Below is a small trained network, with its code and all its weights. Each question gives an input and a class and asks what happens when units are switched off, that is, made to give their printed mean instead of their output.

import numpy as np


def w(rows, s, z=0):
    codes = np.array(rows[::2]) - 128.0
    scale = np.full(codes.shape[1], s)
    scale[-1] = z or s
    return codes * scale


def norm(h):
    return h / np.sqrt((h * h).mean(-1, keepdims=True) + 1e-5)


def f(y):
    return y / 2 * (1 + np.tanh(0.7978845608 * (y + 0.044715 * y**3)))


def log_softmax(a):
    a = a - a.max(-1, keepdims=True)
    return a - np.log(np.exp(a).sum(-1, keepdims=True))


def net(x, mask):
    res = np.array(x, float).reshape(1, 2) / 4 @ E
    u = 0
    for l in range(2):
        y = f(norm(res) @ A[l][:, :-1].T + A[l][:, -1])
        res = res + np.where(mask[u : u + 14], y, B[l][:, -1]) @ B[l][:, :-1]
        u += 14
    return log_softmax(norm(res)[-1] @ U[:, :-1].T + U[:, -1])


A, B = {}, {}
E = w([
[187,192,145,196,86,163,162,171,228,136,83,97],'x0',
[169,206,70,158,156,47,206,162,77,247,162,253],'x1',
],0.0083)
A[0] = w([
[154,189,74,121,189,153,150,110,103,98,179,119,97],'0.n1',
[142,141,71,72,159,129,124,129,87,148,71,76,85],'0.n2',
[204,110,116,147,75,201,142,73,125,128,108,152,41],'0.n3',
[148,110,57,191,57,104,149,180,143,79,102,115,31],'0.n4',
[103,141,95,139,117,153,57,207,83,157,92,110,127],'0.n5',
[162,153,137,134,175,109,78,176,133,43,167,155,86],'0.n6',
[164,108,157,95,65,166,124,104,101,152,94,223,49],'0.n7',
[33,88,135,137,196,121,88,76,88,185,113,150,7],'0.n8',
[99,87,94,104,104,209,79,123,141,98,169,61,180],'0.n9',
[112,222,94,113,140,27,155,116,192,158,170,140,211],'0.n10',
[33,124,177,116,112,3,155,81,204,121,106,76,24],'0.n11',
[73,122,137,207,61,174,139,127,104,133,202,103,50],'0.n12',
[175,182,130,164,140,117,93,177,201,88,58,136,154],'0.n13',
[50,158,121,140,187,38,62,47,105,169,103,92,91],'0.n14',
],0.0058,0.0021)
B[0] = w([
[150,153,149,100,130,129,155,3,141,132,103,3,139],'0.n1',
[132,127,123,115,113,74,180,182,120,59,77,100,129],'0.n2',
[103,69,108,70,87,148,199,158,66,167,108,121,131],'0.n3',
[229,25,122,186,54,170,180,40,84,118,130,121,146],'0.n4',
[96,171,165,84,99,91,161,157,110,69,118,151,128],'0.n5',
[166,169,100,113,92,90,132,110,104,158,33,159,123],'0.n6',
[61,166,96,171,115,168,82,145,75,134,72,122,126],'0.n7',
[155,47,119,113,83,95,142,204,118,115,190,65,194],'0.n8',
[167,151,160,196,140,76,209,47,66,198,64,216,255],'0.n9',
[44,67,207,161,124,166,114,71,136,106,84,29,227],'0.n10',
[129,40,135,122,195,133,183,153,232,239,96,174,133],'0.n11',
[111,136,127,118,98,179,152,129,119,163,120,196,122],'0.n12',
[153,124,128,84,142,92,38,204,24,119,188,175,213],'0.n13',
[252,147,141,130,142,209,137,121,114,147,163,60,177],'0.n14',
],0.0049,0.0059)
A[1] = w([
[99,187,86,162,158,88,160,141,128,166,156,148,124],'1.n1',
[142,124,74,123,121,134,201,200,85,141,153,128,186],'1.n2',
[180,100,161,88,150,68,118,115,107,132,128,203,185],'1.n3',
[153,135,109,151,129,154,121,141,118,87,163,138,114],'1.n4',
[189,180,140,124,67,166,131,206,223,173,126,106,2],'1.n5',
[106,91,166,166,50,173,131,136,205,67,137,147,94],'1.n6',
[60,138,175,140,113,159,91,128,150,98,172,2,125],'1.n7',
[68,176,147,138,109,170,23,132,76,97,106,129,119],'1.n8',
[106,95,136,56,147,159,106,85,138,71,130,121,120],'1.n9',
[174,209,108,139,91,170,127,203,174,113,105,88,23],'1.n10',
[98,105,75,16,187,159,109,121,105,92,151,167,31],'1.n11',
[88,104,151,101,121,178,105,106,233,102,83,86,118],'1.n12',
[106,187,93,119,167,132,170,131,165,185,137,131,70],'1.n13',
[114,91,154,130,112,159,120,140,158,74,104,146,85],'1.n14',
],0.008,0.0021)
B[1] = w([
[119,142,170,124,117,171,109,55,214,23,93,136,230],'1.n1',
[106,108,134,129,102,164,169,145,178,107,45,123,232],'1.n2',
[156,174,116,175,122,168,106,234,203,88,116,130,253],'1.n3',
[95,110,183,213,120,132,165,161,163,125,109,127,134],'1.n4',
[81,38,127,129,207,90,64,160,51,118,164,51,246],'1.n5',
[51,167,152,144,129,82,119,105,141,129,153,117,241],'1.n6',
[205,137,117,176,153,189,173,222,137,99,31,239,234],'1.n7',
[145,125,114,197,206,156,165,152,154,141,130,205,161],'1.n8',
[109,217,91,123,85,96,157,157,168,151,166,129,241],'1.n9',
[139,76,70,50,104,73,83,180,46,180,253,31,217],'1.n10',
[108,99,169,183,81,61,23,163,83,228,216,44,216],'1.n11',
[113,160,135,101,104,91,145,36,154,162,104,162,237],'1.n12',
[111,168,113,18,75,127,110,56,146,116,119,186,173],'1.n13',
[133,194,30,56,138,128,161,118,108,154,186,146,197],'1.n14',
],0.0066,0.0042)
U = w([
[99,116,142,130,109,64,79,159,75,156,213,28,146],'0',
[81,227,147,110,108,96,133,2,182,125,85,166,138],'1',
[188,133,143,193,155,206,182,203,162,101,56,182,147],'2',
[194,126,36,70,219,201,148,74,156,146,167,98,1],'3',
[171,139,78,80,199,210,163,81,138,162,162,92,17],'4',
],0.014,0.0081)

Each question gives the input, the list of numbers given to net, and the class t.
The units are the neurons (one row each of A and B). Each row of codes is followed by its name. A weight is (code - 128) times the scale printed after its matrix; where a second scale follows, it is the last column's (A, B and U).
mask holds one flag per neuron, layer by layer. A switched-off neuron (its flag False) gives its mean, the last column of its row in B, instead of its output. The means were averaged over made-up inputs and are rounded, as every weight is.
A unit's drop is (log p(t) with every unit on - log p(t) with that unit switched off) / (log p(t) with every unit on - log p(t) with every unit switched off).
unit that matters most: the unit with the biggest drop
top k neurons: the k neurons with the biggest drops, biggest first
k most important neurons of layer l: the k neurons of layer l with the biggest drops, biggest first
drop when u is switched off: that unit's drop, to one decimal
input [5,-8], class 1: unit that matters most => 1.n12
input [4,5], class 1: top 2 neurons => [1.n1; 0.n14]
input [6,7], class 1: 2 most important neurons of layer 1 => [1.n1; 1.n13]
input [6,-8], class 1: top 2 neurons => [1.n12; 1.n6]
input [0,2], class 2: 2 most important neurons of layer 0 => [0.n10; 0.n9]
input [0,-4], class 1: top 2 neurons => [0.n13; 1.n7]
input [7,8], class 1: top 4 neurons => [1.n1; 1.n13; 0.n14; 0.n8]
input [-3,3], class 2: 3 most important neurons of layer 0 => [0.n13; 0.n10; 0.n9]
input [-2,3], class 2: top 3 neurons => [0.n9; 0.n10; 1.n7]
input [-3,-2], class 2: top 2 neurons => [0.n9; 1.n3]
input [-3,1], class 2: 3 most important neurons of layer 0 => [0.n8; 0.n14; 0.n13]
input [8,8], class 0: 3 most important neurons of layer 1 => [1.n10; 1.n5; 1.n7]
input [-1,-3], class 2: top 3 neurons => [0.n9; 0.n10; 1.n3]
input [-2,2], class 2: unit that matters most => 1.n7
input [-3,2], class 2: top 2 neurons => [1.n7; 0.n13]
input [3,-7], class 1: drop when 1.n12 is switched off => 0.1
input [7,4], class 0: drop when 0.n4 is switched off => 0.0
input [6,-5], class 0: drop when 0.n10 is switched off => 1.0
